Facts:
bragrin -γ-> bekozi; bragrin -γ-> fola; bunul -γ-> bekozi; defazo -γ-> bona; dekem -γ-> fuvor; dokek -γ-> safler
dristibu -γ-> tunedrel; driveske -γ-> bekozi; driveske -γ-> fugrudrem; drumus -γ-> makos; fanos -γ-> zoflon; fanos -γ-> stekas
fanos -γ-> staskel; faruk -γ-> trenir; febro -γ-> stofon; febro -γ-> mesum; fladi -γ-> badoklin; flisto -γ-> laba
gudil -γ-> redor; gudil -γ-> staskel; gudil -γ-> vekle; klizo -γ-> drudrazen; klizo -γ-> kavarin; koska -γ-> drakloflis
nuso -γ-> gredrer; pegir -γ-> bosto; plobrul -γ-> brodrefun; plobrul -γ-> zotral; pofes -γ-> dotum; pofes -γ-> plitris
salil -γ-> seklaple; skuze -γ-> stekas; skuze -γ-> bosto; stelapu -γ-> fugrudrem; stivo -γ-> gredrer; stugok -γ-> tifekek
tevemuk -γ-> trenir; tevemuk -γ-> daskon; tramufer -γ-> bekozi; trumon -γ-> feda; trumon -γ-> suflol; truplan -γ-> fugrudrem
truplan -γ-> tunedrel; truplan -γ-> brasto; truplan -γ-> badoklin; vibul -γ-> plitris; vibul -γ-> seklaple; zukles -γ-> vekle
badoklin -ω-> kavarin; bagek -ω-> gredrer; bekozi -ω-> druzuk; bona -ω-> plitris; bosto -ω-> fifo; bovom -ω-> pofes
bragrin -ω-> klalestuk; braledis -ω-> stugok; brasto -ω-> nuso; bratri -ω-> skepus; brife -ω-> stelapu; brifur -ω-> klizo
bunul -ω-> trovo; defazo -ω-> bosto; dekem -ω-> skotre; disok -ω-> bona; dokek -ω-> tevemuk; drakloflis -ω-> brasto
draler -ω-> fanos; dranisu -ω-> safler; dristibu -ω-> bagek; driveske -ω-> bekozi; drudrazen -ω-> suflol; drumus -ω-> seklaple
druzuk -ω-> mosteflol; faruk -ω-> stekas; feda -ω-> drakloflis; fedrer -ω-> makos; fifo -ω-> tunedrel; fimin -ω-> plobrul
fladi -ω-> zosis; flebren -ω-> marol; flisto -ω-> likul; fola -ω-> toraflin; foplokas -ω-> fleste; fugrudrem -ω-> skedro
gudil -ω-> vibul; kavarin -ω-> bunul; klalestuk -ω-> bovom; klizo -ω-> zukles; losta -ω-> defazo; makos -ω-> fimin
marol -ω-> gudil; meklon -ω-> bopo; mezok -ω-> faruk; mosteflol -ω-> fladi; musenis -ω-> daskon; nuso -ω-> kudras
pleklen -ω-> plosas; plitris -ω-> fedrer; plobrul -ω-> triston; plosas -ω-> drumus; pofes -ω-> disok; reflon -ω-> foplokas
sefles -ω-> tramufer; skedro -ω-> musenis; skepus -ω-> trulol; skotre -ω-> vekle; skuze -ω-> badoklin; stabrer -ω-> feda
staskel -ω-> trenir; stekli -ω-> meklon; stugok -ω-> gruzir; suflol -ω-> losta; tevemuk -ω-> rure; tifekek -ω-> stekli
toraflin -ω-> redor; trigrel -ω-> flisto; triston -ω-> drudrazen; trovo -ω-> mezok; trulol -ω-> brifur; truplan -ω-> reflon
tunedrel -ω-> pleklen; vekle -ω-> dokek; vibul -ω-> trigrel; vuvon -ω-> skuze; zoflon -ω-> fola; zosis -ω-> draler
zukles -ω-> dranisu; zuluk -ω-> brife; badoklin -Δ-> d; bagek -Δ-> a; bekozi -Δ-> b; bona -Δ-> b
bopo -Δ-> c; bosto -Δ-> d; bovom -Δ-> c; bragrin -Δ-> c; braledis -Δ-> a; brasto -Δ-> a
bratri -Δ-> b; briba -Δ-> d; brife -Δ-> a; brifur -Δ-> c; brodrefun -Δ-> a; broza -Δ-> b
bunul -Δ-> d; daskon -Δ-> d; defazo -Δ-> a; dekem -Δ-> d; disok -Δ-> c; dokek -Δ-> a
dotum -Δ-> b; drakloflis -Δ-> b; draler -Δ-> c; dranisu -Δ-> c; dristibu -Δ-> a; driveske -Δ-> b
drudrazen -Δ-> a; drumus -Δ-> b; druzuk -Δ-> b; fanos -Δ-> b; faruk -Δ-> a; febro -Δ-> b
feda -Δ-> b; fedrer -Δ-> b; fese -Δ-> a; fifo -Δ-> b; fimin -Δ-> b; fladi -Δ-> b
flebren -Δ-> a; fleste -Δ-> c; flisto -Δ-> a; fofer -Δ-> a; fola -Δ-> b; foplokas -Δ-> a
fugrudrem -Δ-> c; fuvor -Δ-> b; gredrer -Δ-> c; gruzir -Δ-> b; gudil -Δ-> a; kavarin -Δ-> a
klalestuk -Δ-> d; klizo -Δ-> d; koska -Δ-> a; kudras -Δ-> a; laba -Δ-> c; likul -Δ-> a
losta -Δ-> d; makos -Δ-> a; marol -Δ-> a; maske -Δ-> a; meklon -Δ-> b; mesum -Δ-> a
mezok -Δ-> d; mosteflol -Δ-> a; musenis -Δ-> a; nekles -Δ-> c; nufa -Δ-> a; nuso -Δ-> a
pegir -Δ-> c; pleklen -Δ-> a; plitris -Δ-> b; plobrul -Δ-> a; plosas -Δ-> c; pofes -Δ-> c
rala -Δ-> a; redor -Δ-> d; reflon -Δ-> d; rure -Δ-> a; safler -Δ-> c; salil -Δ-> c
sefles -Δ-> a; seklaple -Δ-> b; skalin -Δ-> b; skedro -Δ-> a; skepus -Δ-> d; skotre -Δ-> a
skuze -Δ-> a; stabrer -Δ-> a; staskel -Δ-> a; stekas -Δ-> a; stekli -Δ-> b; stelapu -Δ-> a
stivo -Δ-> b; stofon -Δ-> a; stopar -Δ-> d; stugok -Δ-> a; suflol -Δ-> d; tevemuk -Δ-> d
tifekek -Δ-> c; toraflin -Δ-> c; tramufer -Δ-> a; trenir -Δ-> b; trigrel -Δ-> a; triston -Δ-> a
trovo -Δ-> c; trulol -Δ-> a; trumon -Δ-> b; truplan -Δ-> c; tunedrel -Δ-> a; vekle -Δ-> a
vena -Δ-> b; vibul -Δ-> b; vuvon -Δ-> c; zoflon -Δ-> a; zosis -Δ-> c; zotral -Δ-> c
zukles -Δ-> c; zuklom -Δ-> a; zuluk -Δ-> a; badoklin -ψ-> fanos; badoklin -ψ-> kavarin; bagek -ψ-> dotum
bagek -ψ-> brifur; bagek -ψ-> rala; bagek -ψ-> salil; bagek -ψ-> plosas; bovom -ψ-> trumon; briba -ψ-> nufa
broza -ψ-> nekles; daskon -ψ-> vibul; daskon -ψ-> staskel; dotum -ψ-> skedro; dristibu -ψ-> fleste; dristibu -ψ-> koska
driveske -ψ-> drumus; drumus -ψ-> stofon; drumus -ψ-> salil; fanos -ψ-> salil; fanos -ψ-> zukles; fese -ψ-> meklon
fese -ψ-> daskon; fladi -ψ-> nufa; flebren -ψ-> daskon; fleste -ψ-> vibul; fleste -ψ-> gruzir; fofer -ψ-> skedro
fuvor -ψ-> daskon; fuvor -ψ-> plosas; gruzir -ψ-> mesum; kavarin -ψ-> meklon; maske -ψ-> dotum; maske -ψ-> flebren
meklon -ψ-> marol; meklon -ψ-> stivo; pegir -ψ-> vibul; pegir -ψ-> skedro; pegir -ψ-> fofer; pegir -ψ-> drakloflis
pegir -ψ-> fese; pegir -ψ-> kavarin; plosas -ψ-> zukles; plosas -ψ-> kavarin; rala -ψ-> meklon; rala -ψ-> zuklom
rure -ψ-> nufa; rure -ψ-> vibul; safler -ψ-> meklon; safler -ψ-> briba; salil -ψ-> nufa; seklaple -ψ-> fladi
seklaple -ψ-> zukles; skedro -ψ-> marol; skuze -ψ-> drumus; stabrer -ψ-> meklon; stabrer -ψ-> daskon; staskel -ψ-> salil
staskel -ψ-> marol; staskel -ψ-> stivo; stelapu -ψ-> marol; stelapu -ψ-> zukles; stofon -ψ-> skedro; tevemuk -ψ-> vibul
tevemuk -ψ-> skedro; tevemuk -ψ-> kavarin; trumon -ψ-> meklon; trumon -ψ-> fanos; trumon -ψ-> briba; trumon -ψ-> drakloflis
trumon -ψ-> zukles; vena -ψ-> foplokas; vibul -ψ-> nufa; vibul -ψ-> fladi; zotral -ψ-> skalin; zotral -ψ-> driveske
zotral -ψ-> pegir; zukles -ψ-> zuklom; zuklom -ψ-> briba

Known rows:
[ -5   7  19  10   0   0   7   7  -2 -15  -1   9 -10 -20  14   4  68  -7
  -1   8   8  -2  13 -24 -47  -4  17   2 -10   3] : koska
[ -3  14   5   2  -2  -6   1  -6  -8  -4   0   4  -3  -2  -4   5 -25   3
  -4  -1   1   3   1   4  -8  -2 -18  -3   5   0] : skedro
[  7  -2  11   5  -6  -6 -13  -9 -10  -3   2  -3  -6   8 -15   0 -36   9
   1 -17   7   8  -9  -3 -15   3  -6 -26   7   1] : kavarin
[ -7  -4   8   3   2  -8   7  -3  -1  -5   8   4  -4   3  -3   2 -14   0
  -5   0  -1   0   2  12   4   5  -2   1   4  -4] : brasto
[ -6  -3   8   3   1  -8   7  -4   0  -6   9   4  -4   1  -2   2 -15   0
  -6   2  -3   1   2  15   5   5  -3  -1   4  -3] : trigrel
[ -7  -8   7   3   1  -7   7  -2  -1  -4   6   5  -4   5  -4   3 -10  -1
  -5   0   1   0   3   8   2   5  -3   4   4  -4] : zoflon
[-6 -4  7  4  0 -6  6 -4  1 -4  7  5 -3  3 -2  3 -6 -2 -5  3 -1  0  3 10
  2  5 -1  1  4 -5] : flisto
[-16 -12   3   3   7  -7   9   6 -11   1   2   8  -5  10 -11   3 -21   0
  -6  -8  12   0   7  -2   2  10 -13  20  -1   3] : drudrazen
[ -5 -24  10  -4  15 -11   1   4 -12  -9  -3   3  -1  10   3   7  -2   4
 -10  -8  -3  -6  12  17 -11   2 -15  10   9  -7] : bona
[-11  -3   4   4   8  -6  11   5  -4   9   7   8  -4  -3 -16  -7 -15  -1
  -7   5   8  10   3   1  18  11  -4   6  -2  12] : fifo
[ -2 -12   9   1   8  -7   4   0  -3  -1   4   4  -2   1  -5  -1  -1   0
  -8   2   0   4   5   9   3   4  -3  -2   6   0] : stekli
[  0  13   9  -1   6  -8   0  -3  -7  -5   1   3  -3 -11  -1   2 -13   5
  -6   8  -5   7   3   6  -9  -1 -11 -10   5   4] : vibul
[  7   2   4  -4   6  -2  -9  -8   3   3   3   6  -3  -3  -6   4  17  -2
  -5  22   0   6   6 -24  -7  -1 -22  -2   6   3] : seklaple
[ -2 -11   8   1   8  -7   3   0  -3  -1   4   4  -2   1  -4  -1  -1   0
  -8   3  -1   4   4  10   4   4  -3  -2   6   0] : fola
[-18 -15  11   5  11  -8   8 -11  -3 -12   8   7   3  -1  15   5 -15  -3
  -4  17  -8  13  -2  23  11   5   1   2  -1   1] : zosis
[  5  11   3  -7   7   1  -6  -9   3   1   7   5  -2  -2  -3   4   9   4
  -2  19  -2   2   3 -15  -2  -8 -25   2   6  -3] : safler
[ -5 -12   9  -1   5  -7   8  -3   0  -5   3   6  -2   1  -7  -1  -6  -2
  -4  -8  -2   4   3   4   6   3  -5   9   9  -1] : reflon
[  8  -3  12  -4   3  -6 -14 -12  -4  -4   4  -1  -5   5 -16   0 -29   9
   2 -12   1  12  -6 -15  -7   4 -16 -12  12   4] : badoklin

Rows:
No name comes twice in this set of rows, the named rows included.
[-13 -16  10   7  10 -12   5 -10  -4 -11   4   7   3  -5  12   4 -17  -6
  -8  18 -10  15   0  22   8  10   1  -6   2   4] => druzuk
[-2 12 10 -5  4 -9 14  0  6 -4  9  4 -5 -7 -9 -5 -6  2 -6 -5 -9 -2  6 14
 13 -1 -3  7 12 -4] => skepus
[-14 -19   5   0   9  -8   6   5 -13  -3   0   6  -4  13  -7   7 -17   1
  -6 -11  10  -5  10   1  -5   7 -18  21   2  -2] => plobrul
[  8   7   2  11 -14   0  12   2 -16   5 -18   5   8 -10  -6  -3  -6  -7
 -10 -20  10   3  -2  22 -13 -18  -8 -25   6  -3] => skalin
[  6 -25  16   4  -1  -6  -5  -5  -3  -4   5  -2  -5  12 -18  -6 -17   4
   1 -28   8  10  -8   0  -1   6  10 -15  11   0] => bunul
[ 0 10  8 -5  6 -4 10  1  6  1 13  3 -4 -3 -5 -4  5  4 -6  4 -4 -4  4 16
 11 -7 -2  3  7 -7] => dranisu
[ -3  12   4   0   0  -7  -1  -7  -5  -5   4   4  -4  -2  -4   5 -25   3
  -4   6  -1   3   2   0  -6   1 -18  -1   5   0] => flebren
[  3 -22  16   4   3  -4  -7  -3  -4  -1   9  -3  -4  14 -14  -6 -13   9
   1 -19   9   8  -9   7   0   3   9 -18   6  -2] => trovo
[  5  40   6  -9   5  -5   6  -2   3   1  12   2  -5 -12  -7  -3 -17  13
  -5   8 -11  -2   4  15   7 -12 -18  -3  10  -4] => zukles
[ -5  17   6   4  -4  -7   7  -5  -9  -5  -1   4  -2  -5  -3   3 -31   3
  -5  -4  -1   4   0  15  -6  -2 -12  -7   4  -1] => marol
[  4  10   6   1  -4  -6  -8  -9 -10  -2   0   0  -3   3 -12   3 -43   7
  -1  -9   3   7  -6   1  -8   1 -19 -17   8   0] => skuze
[  5  -1   4   0   2  -2  -5  -9  -2   0  -2   7   1  -4   0   4  11  -4
  -6  16  -1   6   4 -10  -9  -3 -18  -9   6   1] => fanos

Now the same elements, written a new way:
Known rows:
[  7  25 -47  13  21  14  14  -2   7  43  11   0 -19  22   0 -12 -17 -28
 -24   0   7   7  -4 -31  18 -12  40  -5   3  -6 -15] : flebren
[-14   6 -10 -10  11   0  -3   0  -2   6  -1  -2  -2   8  -3  -2 -12 -11
 -12  -1   1   9   8  -5   9 -10   3  -4 -10   5  -3] : dristibu
[-36  -2  -2 -10   8  -7 -12   5 -13  -2 -10  -9   1   8   0  -1 -19  -5
   3  10 -22  20   4  10   8 -12   5 -11 -33  11   8] : stelapu
[-26  20 -13   3  21  -1   0  15  -7  14   2  -9 -18   9 -12  -8 -25 -14
   7  14 -12  26   3  -5   1 -18  19 -13 -22  20 -11] : rala
[-26  30 -20 -31  27 -11  23  10  11   2  -1  -8 -18   3   6 -16 -18  15
  -5  29  -5  19   5  -6 -19 -20   8 -12 -24   6 -25] : kavarin
[-13  12   0 -23  12  14  -5   2   5  -3   0  -6  -3  -1   8  -3 -12  -9
  -4   2  -9   1   8  -3   3  -7  10   4  -8   4   1] : gruzir
[-32  11   0 -25  15  10  -9 -12   8  29   2  11  10  13  18   4 -28 -26
 -24 -12  34  16  28 -13  15 -12  -9   7   1  14 -10] : rure
[ 17   8  -6  -1  10   3  -3   6   2  -3   1  -5  -8  -8   1   5   3  -6
   5  -3 -11  -6   3   2  -9   2  -7   3   6 -13   4] : trenir
[ 30  -6  -7  22   4  -9   0   3  -5   0  -1  -8 -12  -4   8   6  -3 -12
  -2  -1  -2  -5   2   0   0  -7  -9   1  20  -2   1] : dekem
[  4  14   3  20   8 -13  -4   8  -2  -2   1   9   2  20  -6  -1 -10  16
   0  -1  -8   7  -2  -6 -21   1 -13  -3  17   3  19] : pleklen
[ 16   2 -14  12   9 -10   1   5  -3   6   1  -1  -6   3 -10   4   5  -7
  -4  -5   0   0   4  -1  -5  -1 -14  -6   6 -11   1] : koska
[ 37  30  33 -17   7   8   1   2  -3  15 -11  -2 -19 -24 -10  -4  15 -22
  16   9   1 -14  18   2  11   6 -11  -2   4  -3   6] : plitris
[ 21   1   2 -11   9 -24  15   1   9 -14  -7  -7 -10 -12  25   3   1  19
  -2  15   5  -6   8   8 -27  -8 -33   1  17 -10 -10] : mezok
[ 25   1 -37  34  11  -8   1  -1  -5  37  -1   0 -11  14   8   9   0 -21
  -4  -4  -6   4  -5  -5   6   2   1  -7   4 -34   7] : trigrel
[ 18  -7 -11   5   7   2   3   6  -2  10  -2  -3  -4  -8   5   7   7  -2
  -5  -6  -4   1   2  15  -7   2  -3  -3  23  -2  -3] : bopo
[ -5   8   6  -3  13  -4  -8  -4   2  24   1  10   4   3   8  12 -12 -19
  -8 -13  29  12  27  -3  -2  -3 -33   5  12   0  -5] : nufa
[ 14  -1  -5 -22  11  -9  16   4   8   2  -8  -3  -5 -15  21   4  11  20
  -6   8   1   1   8  20 -25   2 -22  -3  19 -12 -12] : vuvon
[18 -7 -9  5  6  3  3  6 -2 10 -3 -3 -5 -8  5  6  7 -1 -5 -5 -4  1  3 14
 -6  2 -4 -3 24 -2 -3] : gredrer

Rows:
No name comes twice in this set of rows, the named rows included.
[ -9  25  -9 -20  18  20   3   5   8   3   6  -6 -14   0   1 -10 -14 -12
  -6   4  -7   1   6 -14   3 -11  25   3  -4  10  -9] => fuvor
[-26 -12  -6 -19  11  26 -13  12   7 -33  -4 -16  17   0  -5   3 -13  -6
   6  -8 -17   8  14   6   1 -14  -4  -1 -28  22   8] => driveske
[-15  -9  -9 -41   0  21   3 -11   5  -7  -8  -4  11   1  12 -11  -4   2
 -36  -2  -4  -5   1   3  20  -7  31   0   4  17   0] => pegir
[ 24  15  33  17   1 -10  -2   6  -5  -7  -4   2  -8   5   4  -5 -13   7
   5   8  -4  -3   4  -4 -11  -4 -12   1  31  20  19] => losta
[-49  10  28 -29   6   7 -21   2  -2 -18 -11  -1  13  12  23  -2 -30  15
   5   9 -29  15   5   9  -6  -6   7   4 -19  19  29] => drumus
[-49  17  28 -20  12   7 -19   8  -2  -7  -6  -1   6  10  21   0 -36   6
  13  10 -21  22  10   6 -11  -8   2   4 -16  23  21] => seklaple
[  1  14  29 -30   6  13   3   2  -9  28 -16  -6 -14 -20   0  -6  -2 -23
   3  13   4   7  19  16  23  -5  10  -9  -2  25  -6] => bovom
[-36   9  37 -20  14   5 -16  -6   1  23  -2   4   2   1  35   9 -47 -29
  -3   0  34  24  38  -1  10 -22 -19  12   6  39 -10] => briba
[ 27  16  34  14   1 -10   0   5  -4  -3  -6   1  -9   3   1  -5 -10   4
   6   9  -1  -4   6  -4  -7  -4 -12   1  30  19  17] => suflol
[ 45   8  25   5   2  -6   4  -1  -7  10 -10  -7 -20 -20  -5  -1   7 -25
   5   8  10 -13  15   2  14  -5 -14  -3  17   7  -2] => klalestuk
[-19  22 -12 -13  19  15   0  12  -1  -3   2 -15 -19   0  -2 -12 -19  -9
   6  13 -27   9  -4  -6   3 -15  36  -5 -22  13  -5] => meklon
[-31  10   5 -18  12   3 -10  13 -18   5   9  -7 -23 -18 -10  -5 -20 -14
  -8   2  -9  17   4  12   5 -16  33  -3   7  40 -26] => safler
[ 16 -21 -32  24  11  10   1  17   7 -25   5  -9  15   7 -32   8   6  -7
   1 -22   3   3  10  -2 -10  -9 -29  -9  -2   9   0] => mosteflol
[-41  20  10 -15  19   8 -11  16  -7   4  -4 -14 -15  -3   8  -3 -31 -12
  22  18 -28  25   8   9  -1 -16  18  -5 -34  20   0] => trumon

Now the same elements, written a new way:
Known rows:
[ 1  4 -3  1 -9 -7  5  0  3 -1 -5 -3 -4  3 -3  1  1  2  2  0  8  2  0  7
 -6  4 -5  0 -2 -1  4] : toraflin
[ 1  4 -3  1 -9 -7  4  0  3 -1 -5 -3 -3  3 -3  1  2  2  2  0  9  2  0  7
 -6  4 -5  0 -2 -1  4] : bopo
[ 1  6  2  3  3 -3 -8 -5 -7  5  2  2 -1  7  3 -1  2 -3 -1 -1  1  6  2  1
 -2  3 -1 -1 -2 -1  0] : brife
[ -5  20  10  -4   7  33  17  -4  -9  -9 -18   2  17   5  10   3   4 -18
  -3  -1  -2 -23  -2  -5   0  -6   3   3 -13  -3   2] : nufa
[ -1  -7  -6  -1  -2  27   4   4  11  24   8  -2   3   4  -8  -1   2   9
   7   2 -18  -6  -7 -22   2   0   8   6   9   4  -1] : badoklin
[  1   4   5   3   0  22  -3  -5  -3  17   3   0   0   9  -4  -1   4   0
   4   0 -13  -9  -6 -25   4   3   0   7   4   3  -2] : skuze
[  0  -5  -1  -3  13 -11   2   1  10   8   7  -3   0  -1  17   1   1  -4
   5  -2   5  -1  -5  38  -8   2   4   0   6   0  -2] : losta
[  0  -4  -1  -3  12 -13   4   1  11   7   9  -2   1  -2  16   0   1  -4
   6  -2   3  -1  -5  37  -7   2   3   0   5   0  -2] : suflol
[ -1   0  -2   2   4   0   0  -1   2 -11   5   1  -6   2   4   5  -1   1
   3   2   6   0   0  11   3   5  -1  -3   3  -1   4] : skalin
[  1  -7   1   0   1  11  -4   4   1   2  -2   1  -8  -1  -4   4   2  -5
  -3   3  11  -2   4  24   9   8  -2 -10  -2   0   7] : bekozi
[  0   6   1   3   4  -1 -10  -6  -9   2   1   1  -2   6   2  -2   2  -2
  -2   0   1   8   3   0  -3   3  -1  -1  -2  -2   0] : kudras
[ -1   0  -2   2   4   1   0  -1   3 -10   4   1  -5   2   4   5  -1   1
   3   2   5   0   0  10   3   4  -1  -3   3  -1   4] : febro
[ -1  -8  -5  -5   2   8  -3  15 -17  -8 -21   0  11 -20 -12 -17  -9   4
  -3   1  -3 -15  -2  -4   1  -2   3   6  18   2  -5] : tevemuk
[  6  -2   7   1   9  -7 -13  -7  -1   5   2  -2  -5   5  18   5   3  -7
   0  -3  10   1  -3  21  -6  -1   1   2   2   0  -7] : tunedrel
[ -1   4   3   2  -3 -21   1   4  -3  -8   3   6  -4  11   4   9  -2   9
   5   3  12 -11   5  12   4  -1   1  -2   3  -2   4] : bratri
[ -2   0  -3   2   5   2   0  -2   0 -14   3   1  -6   1   3   4  -1   1
   2   3   5   2   1   8   2   4  -1  -3   2  -2   4] : feda
[  4   8  -5   3 -14  17   5  -1   8  11   0  -3  -3  14  -3   5   5   4
  10  -2   2  -3  -9  -9  -2   8  -5   6   5   2   5] : trovo
[  5  -8  -3  -5 -15  -2   0  15 -14 -14 -26  -2   6 -22 -18 -13  -9   6
  -4  -2   6 -12  -4 -15   3  -3  -6   8  15   4  -5] : pegir

Rows:
No name comes twice in this set of rows, the named rows included.
[ -1  -2   2  -1  10 -18  12   0  13 -11  16   1  -4  -8  11   4  -1  -4
   6  -3  -2   0  -4  20   6   4  -5  -3   2   1   2] => fimin
[  1  -1  -2  -1 -10  -5   6   3   2  -2  -9  -3  -1  -3  -7  -1   0   3
   1   0   5  -3  -1  -1  -4   0  -4   2   0   0   1] => zotral
[  5  -2   7   0  10 -12  -9  -6   1   4   5  -2  -3   2  18   4   3  -8
   0  -4   7   2  -3  21  -4   0   0   1   1   0  -7] => defazo
[ -6   9  12 -12   4  68  33   8  -1 -17 -35   1  19  -8   2   9   3 -26
  -9   4   3 -47  -2   6  14  -8   5  -3 -19  -3   8] => fladi
[ -9  12  12  -9  -4  40  44   1   4 -13 -31  -4  19  -5  -1   5   4 -14
  -1   4  -7 -45  -7 -18  -1 -13   2   8 -18  -2   2] => salil
[  1 -17   6   0   4  -9  -7  13 -27 -21 -22   0  -4 -30 -19 -18 -11   6
  -1   3   1 -32  -5  -5  12   5  -8   9  30   5  -8] => dotum
[  0  -8   5   0  -1   3  -5   0  -5   6  -2   0   2  -8 -10  -5  -2   2
  -6   1 -12  -3   1 -27   3  -7   2   3   0   2  -8] => staskel
[  2   0   7   0   9 -17  -3  -6   3   4  10  -1  -2   0  15   1   2  -8
   1  -5   1   4  -3  17  -2   1  -2   0  -1   1  -5] => drudrazen
[ -3 -14   9   2   2  -4  -2  -6   0  17   6  -3  -5  -6 -13  -4   1   5
  -4   5 -21  -6   2 -31   2  -7   3   3  -4   3  -9] => stelapu
[  4   7  -6  -6 -13  14   7  10  -5 -18 -24  -1  11  -6  -3  -2  -4  -2
  -2  -4  14  -4  -2  -2  -1  -4  -2   3   1  -1   2] => fleste

